Below is a small trained network, with its code and all its weights. Each question gives an input and a target symbol and asks what happens when units are switched off, that is, made to give their printed mean instead of their output.

import numpy as np


def w(rows, s, z=0):
    codes = np.array(rows[::2]) - 128.0
    scale = np.full(codes.shape[1], s)
    scale[-1] = z or s
    return codes * scale


def norm(h):
    return h / np.sqrt((h * h).mean(-1, keepdims=True) + 1e-5)


def softmax(a):
    e = np.exp(a - a.max(-1, keepdims=True))
    return e / e.sum(-1, keepdims=True)


def log_softmax(a):
    a = a - a.max(-1, keepdims=True)
    return a - np.log(np.exp(a).sum(-1, keepdims=True))


def net(x, mask):
    ids = ['βγδεζηθλμξστφψω'.index(c) for c in x.split()]
    T = len(ids)
    res = E[ids] + P[:T]
    u = 0
    for l in range(3):
        r = norm(res)
        for j in range(2):
            rows = slice(3 * j, 3 * j + 3)
            q, k, v = (r @ M[l][rows].T for M in (Q, K, V))
            z = softmax(np.where(np.tri(T) > 0, q @ k.T / 3**0.5, -1e9)) @ v
            o = O[l][rows]
            res = res + np.where(mask[u + j], z, o[:, -1]) @ o[:, :-1]
        u += 2
    return log_softmax(norm(res)[-1] @ U[:, :-1].T + U[:, -1])


Q, K, V, O = {}, {}, {}, {}
E = w([
[149,45,213],'β',
[154,102,193],'γ',
[179,186,107],'δ',
[76,205,100],'ε',
[106,71,206],'ζ',
[131,183,115],'η',
[155,231,63],'θ',
[250,105,117],'λ',
[158,166,126],'μ',
[127,127,141],'ξ',
[74,168,121],'σ',
[147,52,118],'τ',
[23,89,104],'φ',
[85,215,91],'ψ',
[112,175,113],'ω',
],0.012)
P = w([
[113,186,188],'0',
[122,153,150],'1',
[124,147,100],'2',
[124,146,101],'3',
[126,145,98],'4',
[130,147,89],'5',
[130,144,86],'6',
[136,143,74],'7',
[135,143,64],'8',
[137,134,40],'9',
[138,131,2],'10',
],0.0051)
Q[0] = w([
[143,194,88],'L0H1',
[150,38,38],'L0H1',
[143,254,123],'L0H1',
[93,91,104],'L0H2',
[83,149,165],'L0H2',
[71,130,174],'L0H2',
],0.0072)
K[0] = w([
[74,246,2],'L0H1',
[143,68,103],'L0H1',
[64,187,118],'L0H1',
[138,47,45],'L0H2',
[117,169,155],'L0H2',
[193,97,177],'L0H2',
],0.0068)
V[0] = w([
[27,170,28],'L0H1',
[47,254,141],'L0H1',
[155,33,186],'L0H1',
[240,105,171],'L0H2',
[39,178,135],'L0H2',
[74,144,148],'L0H2',
],0.0044)
O[0] = w([
[151,125,92,170],'L0H1',
[145,104,1,254],'L0H1',
[139,160,94,39],'L0H1',
[137,146,95,113],'L0H2',
[179,111,243,176],'L0H2',
[95,173,95,146],'L0H2',
],0.0047,0.0025)
Q[1] = w([
[165,46,137],'L1H1',
[113,172,74],'L1H1',
[103,31,105],'L1H1',
[174,143,59],'L1H2',
[2,143,72],'L1H2',
[150,90,194],'L1H2',
],0.0088)
K[1] = w([
[52,123,234],'L1H1',
[104,92,93],'L1H1',
[160,217,255],'L1H1',
[194,171,58],'L1H2',
[129,61,59],'L1H2',
[114,134,206],'L1H2',
],0.0071)
V[1] = w([
[9,49,119],'L1H1',
[210,144,207],'L1H1',
[21,104,195],'L1H1',
[63,3,136],'L1H2',
[182,61,52],'L1H2',
[114,126,46],'L1H2',
],0.0053)
O[1] = w([
[212,190,64,39],'L1H1',
[181,105,66,136],'L1H1',
[50,3,116,62],'L1H1',
[124,206,230,2],'L1H2',
[141,87,230,131],'L1H2',
[32,211,168,165],'L1H2',
],0.0033,0.0024)
Q[2] = w([
[142,81,183],'L2H1',
[144,168,232],'L2H1',
[138,150,254],'L2H1',
[125,153,160],'L2H2',
[82,135,69],'L2H2',
[184,123,195],'L2H2',
],0.014)
K[2] = w([
[112,135,211],'L2H1',
[121,235,249],'L2H1',
[117,148,215],'L2H1',
[120,134,99],'L2H2',
[130,218,253],'L2H2',
[80,76,85],'L2H2',
],0.011)
V[2] = w([
[164,76,123],'L2H1',
[169,232,204],'L2H1',
[147,144,254],'L2H1',
[143,174,149],'L2H2',
[158,88,75],'L2H2',
[127,138,127],'L2H2',
],0.0086)
O[2] = w([
[136,113,179,159],'L2H1',
[124,95,33,33],'L2H1',
[104,147,1,3],'L2H1',
[120,181,90,127],'L2H2',
[133,107,207,158],'L2H2',
[152,110,87,129],'L2H2',
],0.0077,0.0044)
U = w([
[132,26,115,101],'β',
[165,182,138,48],'γ',
[212,153,100,57],'δ',
[168,197,62,79],'ε',
[128,90,193,254],'ζ',
[81,185,88,96],'η',
[138,108,43,139],'θ',
[60,191,97,80],'λ',
[2,101,159,32],'μ',
[239,81,115,28],'ξ',
[48,86,85,112],'σ',
[165,114,147,228],'τ',
[120,154,155,139],'φ',
[42,160,145,68],'ψ',
[127,106,183,5],'ω',
],0.017,0.0067)

Each question gives the input, a string of symbols that net reads in full, and the target symbol t.
The units are the heads (3 rows each of Q, K, V and O). Each row of codes is followed by its name. A weight is (code - 128) times the scale printed after its matrix; where a second scale follows, it is the last column's (O and U).
mask holds one flag per head, layer by layer. A switched-off head (its flag False) gives its mean, the last column of its rows in O, instead of its output. The means were averaged over made-up inputs and are rounded, as every weight is.
A unit's drop is (log p(t) with every unit on - log p(t) with that unit switched off) / (log p(t) with every unit on - log p(t) with every unit switched off).
The circuit of an input: a set's keep is (log p(t) with only the set's units on - log p(t) with every unit switched off) / (log p(t) with every unit on - log p(t) with every unit switched off). Starting from all 6 units, units are removed one at a time, each time the one whose removal leaves the highest keep (on an exact tie, the one counted first), for as long as the keep stays at least 0.8.
units of the circuit, in order: the units of the circuit, biggest drop first
most important unit: the unit with the biggest drop
heads that matter: for each layer, one digit per head in row order, 1 if its drop is at least 0.15 and else 0, layers parted by /
drop when u is switched off: that unit's drop, to one decimal
input ξ σ λ μ γ ε τ δ, target ζ: heads that matter -> 00 / 11 / 10
input γ β φ φ ε ψ ξ ω, target ζ: units of the circuit, in order -> L2H1
input β ε τ ξ η ε ξ ζ β ω τ, target ζ: heads that matter -> 00 / 00 / 10
input δ δ σ μ β, target β: heads that matter -> 10 / 00 / 10
input τ δ ξ β ψ δ β γ σ μ, target ζ: heads that matter -> 10 / 00 / 10
input ξ γ β θ, target ζ: heads that matter -> 00 / 11 / 10
input ξ β ε δ β η ω, target ζ: heads that matter -> 00 / 01 / 10
input ξ ψ γ λ ζ ε β σ, target ζ: units of the circuit, in order -> L2H1, L1H2, L0H1
input ζ γ δ θ γ μ ζ β η ζ, target σ: heads that matter -> 10 / 00 / 10
input θ γ β ξ θ τ φ, target ζ: heads that matter -> 00 / 10 / 10
input ξ μ ω θ ψ ε, target ζ: units of the circuit, in order -> L1H2, L2H1, L1H1
input ξ β ε, target ζ: heads that matter -> 00 / 11 / 10
input ψ ε ω ξ ω β γ η, target ζ: heads that matter -> 01 / 00 / 10
input λ ξ τ λ β β φ, target ζ: most important unit -> L1H2
input λ ξ θ γ τ τ β δ, target ζ: heads that matter -> 10 / 01 / 10
input η μ τ τ ε γ, target θ: drop when L0H1 is switched off -> 1.0
input μ θ θ ζ ξ γ β β φ λ, target ζ: drop when L2H1 is switched off -> 0.8
input γ μ θ λ ξ μ ε η β φ τ, target ζ: drop when L2H1 is switched off -> 0.4
input γ γ ζ, target σ: drop when L1H1 is switched off -> 0.1
input ξ ζ θ ψ, target ζ: most important unit -> L1H2
